Below are the code and all the weights of a small trained network. Each question names an input and a class and asks about switching units off, where a switched-off unit gives its printed mean instead of its output.

import numpy as np


def w(rows, s, z=0):
    codes = np.array(rows[::2]) - 128.0
    scale = np.full(codes.shape[1], s)
    scale[-1] = z or s
    return codes * scale


def norm(h):
    return h / np.sqrt((h * h).mean(-1, keepdims=True) + 1e-5)


def f(y):
    return np.maximum(y, 0)


def log_softmax(a):
    a = a - a.max(-1, keepdims=True)
    return a - np.log(np.exp(a).sum(-1, keepdims=True))


def net(x, mask):
    res = np.array(x, float).reshape(1, 6) / 4 @ E
    u = 0
    for l in range(3):
        y = f(norm(res) @ A[l][:, :-1].T + A[l][:, -1])
        res = res + np.where(mask[u : u + 10], y, B[l][:, -1]) @ B[l][:, :-1]
        u += 10
    return log_softmax(norm(res)[-1] @ U[:, :-1].T + U[:, -1])


A, B = {}, {}
E = w([
[60,83,100,23,150],'x0',
[168,134,90,125,201],'x1',
[70,141,134,234,104],'x2',
[90,100,127,153,166],'x3',
[182,27,168,132,94],'x4',
[120,75,1,127,83],'x5',
],0.0099)
A[0] = w([
[83,94,137,249,101,62],'L0N1',
[78,121,130,213,78,1],'L0N2',
[86,79,156,53,141,101],'L0N3',
[239,79,195,96,92,43],'L0N4',
[90,89,118,76,167,121],'L0N5',
[143,98,86,75,58,111],'L0N6',
[190,168,108,89,45,37],'L0N7',
[169,205,139,162,127,145],'L0N8',
[92,109,153,212,85,43],'L0N9',
[126,81,72,112,175,71],'L0N10',
],0.011,0.0076)
B[0] = w([
[73,148,125,154,45,243],'L0N1',
[98,129,122,149,68,177],'L0N2',
[62,114,139,84,82,248],'L0N3',
[253,36,212,129,92,237],'L0N4',
[106,101,101,118,88,242],'L0N5',
[172,198,112,123,170,246],'L0N6',
[199,157,119,112,125,160],'L0N7',
[135,165,148,118,166,253],'L0N8',
[102,119,128,212,24,195],'L0N9',
[145,107,61,131,193,193],'L0N10',
],0.012,0.004)
A[1] = w([
[93,113,119,201,97,99],'L1N1',
[166,174,85,121,114,2],'L1N2',
[149,128,174,103,222,140],'L1N3',
[92,105,141,253,131,88],'L1N4',
[140,119,102,134,69,72],'L1N5',
[152,182,132,135,159,70],'L1N6',
[118,79,70,123,147,63],'L1N7',
[61,134,149,59,122,59],'L1N8',
[100,118,138,60,141,58],'L1N9',
[205,113,144,136,105,113],'L1N10',
],0.016,0.0073)
B[1] = w([
[153,122,74,120,22,237],'L1N1',
[152,126,55,15,153,145],'L1N2',
[116,122,153,218,128,231],'L1N3',
[145,192,73,175,19,254],'L1N4',
[209,150,107,97,157,176],'L1N5',
[108,206,104,105,152,173],'L1N6',
[72,53,55,171,234,192],'L1N7',
[57,138,247,61,88,215],'L1N8',
[37,99,227,133,88,193],'L1N9',
[214,99,150,61,138,236],'L1N10',
],0.011,0.0056)
A[2] = w([
[174,222,83,105,113,59],'L2N1',
[163,209,165,146,199,61],'L2N2',
[159,99,163,154,144,2],'L2N3',
[65,119,107,217,76,51],'L2N4',
[160,94,118,218,70,21],'L2N5',
[82,82,36,147,201,48],'L2N6',
[90,127,128,216,67,72],'L2N7',
[113,242,169,216,183,38],'L2N8',
[95,54,52,145,197,75],'L2N9',
[231,12,180,130,114,62],'L2N10',
],0.011,0.0097)
B[2] = w([
[127,190,155,69,186,168],'L2N1',
[51,139,155,154,151,175],'L2N2',
[191,134,77,93,169,129],'L2N3',
[159,103,106,155,86,198],'L2N4',
[91,170,119,95,112,172],'L2N5',
[102,21,33,160,155,187],'L2N6',
[164,171,69,150,64,213],'L2N7',
[62,168,111,217,248,187],'L2N8',
[103,57,49,118,143,196],'L2N9',
[208,103,193,223,187,254],'L2N10',
],0.014,0.0049)
U = w([
[135,195,76,237,7,190],'0',
[73,18,26,153,186,138],'1',
[27,104,209,48,110,151],'2',
[255,40,219,187,156,166],'3',
[59,229,161,250,239,2],'4',
[154,193,110,84,209,93],'5',
],0.019,0.0048)

Each question gives the input, the list of numbers given to net, and the class t.
The units are the neurons (one row each of A and B). Each row of codes is followed by its name. A weight is (code - 128) times the scale printed after its matrix; where a second scale follows, it is the last column's (A, B and U).
mask holds one flag per neuron, layer by layer. A switched-off neuron (its flag False) gives its mean, the last column of its row in B, instead of its output. The means were averaged over made-up inputs and are rounded, as every weight is.
A unit's drop is (log p(t) with every unit on - log p(t) with that unit switched off) / (log p(t) with every unit on - log p(t) with every unit switched off).
The circuit of an input: a set's keep is (log p(t) with only the set's units on - log p(t) with every unit switched off) / (log p(t) with every unit on - log p(t) with every unit switched off). Starting from the 12 units with the biggest drops (on a tie, the unit counted first), units are removed one at a time, each time the one whose removal leaves the highest keep (on an exact tie, the one counted first), for as long as the keep stays at least 0.8.
units of the circuit, in order: the units of the circuit, biggest drop first
unit that matters most: the unit with the biggest drop
k most important neurons: the k neurons with the biggest drops, biggest first
top k neurons in layer l: the k neurons of layer l with the biggest drops, biggest first
drop of u: that unit's drop, to one decimal
input [-4,-2,2,8,6,-8], class 0: units of the circuit, in order : L1N4
input [5,-6,-6,-5,3,-3], class 3: 3 most important neurons : L0N4, L2N10, L0N1
input [-1,-3,0,2,-8,6], class 1: 2 most important neurons : L0N1, L0N9
input [3,5,1,5,4,-3], class 1: 4 most important neurons : L1N7, L0N10, L0N1, L0N8
input [6,-7,1,-4,7,4], class 3: units of the circuit, in order : L2N10, L1N4
input [6,7,-3,1,-8,-2], class 2: top 2 neurons in layer 1 : L1N8, L1N9
input [3,-5,3,-8,0,-8], class 2: top 2 neurons in layer 0 : L0N6, L0N10
input [4,-4,4,-6,-1,1], class 2: units of the circuit, in order : L1N4, L1N8
input [3,6,-7,6,-6,-8], class 2: top 4 neurons in layer 0 : L0N6, L0N5, L0N3, L0N10
input [-8,6,7,5,0,-8], class 0: top 2 neurons in layer 1 : L1N4, L1N1
input [0,8,-2,-8,-5,7], class 5: top 2 neurons in layer 0 : L0N6, L0N7
input [8,-4,3,-2,-1,4], class 2: 2 most important neurons : L1N8, L0N3
input [0,5,-8,3,-4,-3], class 4: 2 most important neurons : L1N3, L0N1
input [-8,-7,-7,-7,-7,-3], class 4: unit that matters most : L0N8
input [-8,8,4,-8,0,1], class 4: drop of L0N8 : 0.8
input [-4,-4,-4,-7,-4,-5], class 4: drop of L1N3 : 0.1
input [-5,3,2,-6,-7,-2], class 4: drop of L2N6 : 0.0
